Here is a tiny trained network, its code and every weight. The questions are about switching its units off for an input and a class, where a switched-off unit gives its printed mean instead of its output.

import numpy as np


def w(rows, s, z=0):
    codes = np.array(rows[::2]) - 128.0
    scale = np.full(codes.shape[1], s)
    scale[-1] = z or s
    return codes * scale


def norm(h):
    return h / np.sqrt((h * h).mean(-1, keepdims=True) + 1e-5)


def f(y):
    return y / 2 * (1 + np.tanh(0.7978845608 * (y + 0.044715 * y**3)))


def log_softmax(a):
    a = a - a.max(-1, keepdims=True)
    return a - np.log(np.exp(a).sum(-1, keepdims=True))


def net(x, mask):
    res = np.array(x, float).reshape(1, 5) / 4 @ E
    u = 0
    for l in range(3):
        y = f(norm(res) @ A[l][:, :-1].T + A[l][:, -1])
        res = res + np.where(mask[u : u + 5], y, B[l][:, -1]) @ B[l][:, :-1]
        u += 5
    return log_softmax(norm(res)[-1] @ U[:, :-1].T + U[:, -1])


A, B = {}, {}
E = w([
[125,115,179,143,255,156],'x0',
[97,142,161,84,125,131],'x1',
[164,121,55,68,145,128],'x2',
[174,167,131,146,53,46],'x3',
[156,73,131,118,168,92],'x4',
],0.0097)
A[0] = w([
[188,248,103,7,71,148,2],'L0N0',
[237,117,126,103,58,2,133],'L0N1',
[148,165,130,176,47,174,86],'L0N2',
[94,170,49,102,232,72,147],'L0N3',
[93,22,253,169,211,70,145],'L0N4',
],0.0054,0.0034)
B[0] = w([
[107,66,218,167,200,134,160],'L0N0',
[149,5,66,254,21,75,226],'L0N1',
[131,154,71,185,151,136,147],'L0N2',
[124,90,156,94,27,162,185],'L0N3',
[8,2,163,41,196,146,252],'L0N4',
],0.0054,0.0038)
A[1] = w([
[125,76,177,96,82,158,156],'L1N0',
[96,158,141,178,44,119,3],'L1N1',
[207,147,135,168,149,135,134],'L1N2',
[187,70,73,107,188,2,110],'L1N3',
[132,78,205,157,136,140,212],'L1N4',
],0.009,0.0017)
B[1] = w([
[155,177,96,54,163,228,197],'L1N0',
[152,144,109,195,95,99,219],'L1N1',
[170,158,109,33,138,164,133],'L1N2',
[144,174,183,255,58,132,253],'L1N3',
[60,167,169,86,158,190,231],'L1N4',
],0.0088,0.0038)
A[2] = w([
[87,118,183,170,201,136,202],'L2N0',
[133,241,133,138,75,99,105],'L2N1',
[90,179,119,183,11,107,82],'L2N2',
[137,183,56,141,155,124,69],'L2N3',
[48,108,185,142,254,136,250],'L2N4',
],0.0075,0.002)
B[2] = w([
[118,242,191,66,84,188,190],'L2N0',
[200,65,101,172,95,229,165],'L2N1',
[254,51,226,169,49,130,220],'L2N2',
[215,142,78,77,144,94,125],'L2N3',
[53,225,247,164,173,62,254],'L2N4',
],0.0078,0.0077)
U = w([
[40,239,222,101,176,130,237],'0',
[122,129,6,65,127,132,5],'1',
[217,86,150,224,11,105,159],'2',
],0.011,0.0025)

Each question gives the input, the list of numbers given to net, and the class t.
The units are the neurons (one row each of A and B). Each row of codes is followed by its name. A weight is (code - 128) times the scale printed after its matrix; where a second scale follows, it is the last column's (A, B and U).
mask holds one flag per neuron, layer by layer. A switched-off neuron (its flag False) gives its mean, the last column of its row in B, instead of its output. The means were averaged over made-up inputs and are rounded, as every weight is.
A unit's drop is (log p(t) with every unit on - log p(t) with that unit switched off) / (log p(t) with every unit on - log p(t) with every unit switched off).
The circuit of an input: a set's keep is (log p(t) with only the set's units on - log p(t) with every unit switched off) / (log p(t) with every unit on - log p(t) with every unit switched off). Starting from the 12 units with the biggest drops (on a tie, the unit counted first), units are removed one at a time, each time the one whose removal leaves the highest keep (on an exact tie, the one counted first), for as long as the keep stays at least 0.8.
units of the circuit, in order: the units of the circuit, biggest drop first
top k neurons: the k neurons with the biggest drops, biggest first
top k neurons in layer l: the k neurons of layer l with the biggest drops, biggest first
drop of u: that unit's drop, to one decimal
input [2,4,7,0,5], class 2: units of the circuit, in order => L1N3
input [2,-3,8,-1,-3], class 1: units of the circuit, in order => L2N2; L2N4
input [-3,7,-3,-2,-1], class 2: units of the circuit, in order => L0N4; L2N4
input [0,-3,-8,4,6], class 0: units of the circuit, in order => L0N4; L1N4
input [-4,-4,2,-4,-1], class 1: top 4 neurons => L1N3; L0N1; L2N2; L1N1
input [-3,-3,4,-5,2], class 1: top 2 neurons => L2N2; L0N1
input [1,-2,6,-2,-5], class 1: top 3 neurons => L2N4; L1N4; L0N4
input [-2,-6,2,-5,1], class 1: top 2 neurons in layer 2 => L2N2; L2N4
input [5,2,-5,7,-6], class 2: top 3 neurons in layer 2 => L2N1; L2N2; L2N4
input [2,-5,7,-8,-7], class 1: top 3 neurons in layer 0 => L0N4; L0N0; L0N3
input [1,-4,4,-1,-3], class 1: top 2 neurons in layer 2 => L2N4; L2N2
input [-5,4,-6,-6,-6], class 2: drop of L0N4 => 0.7
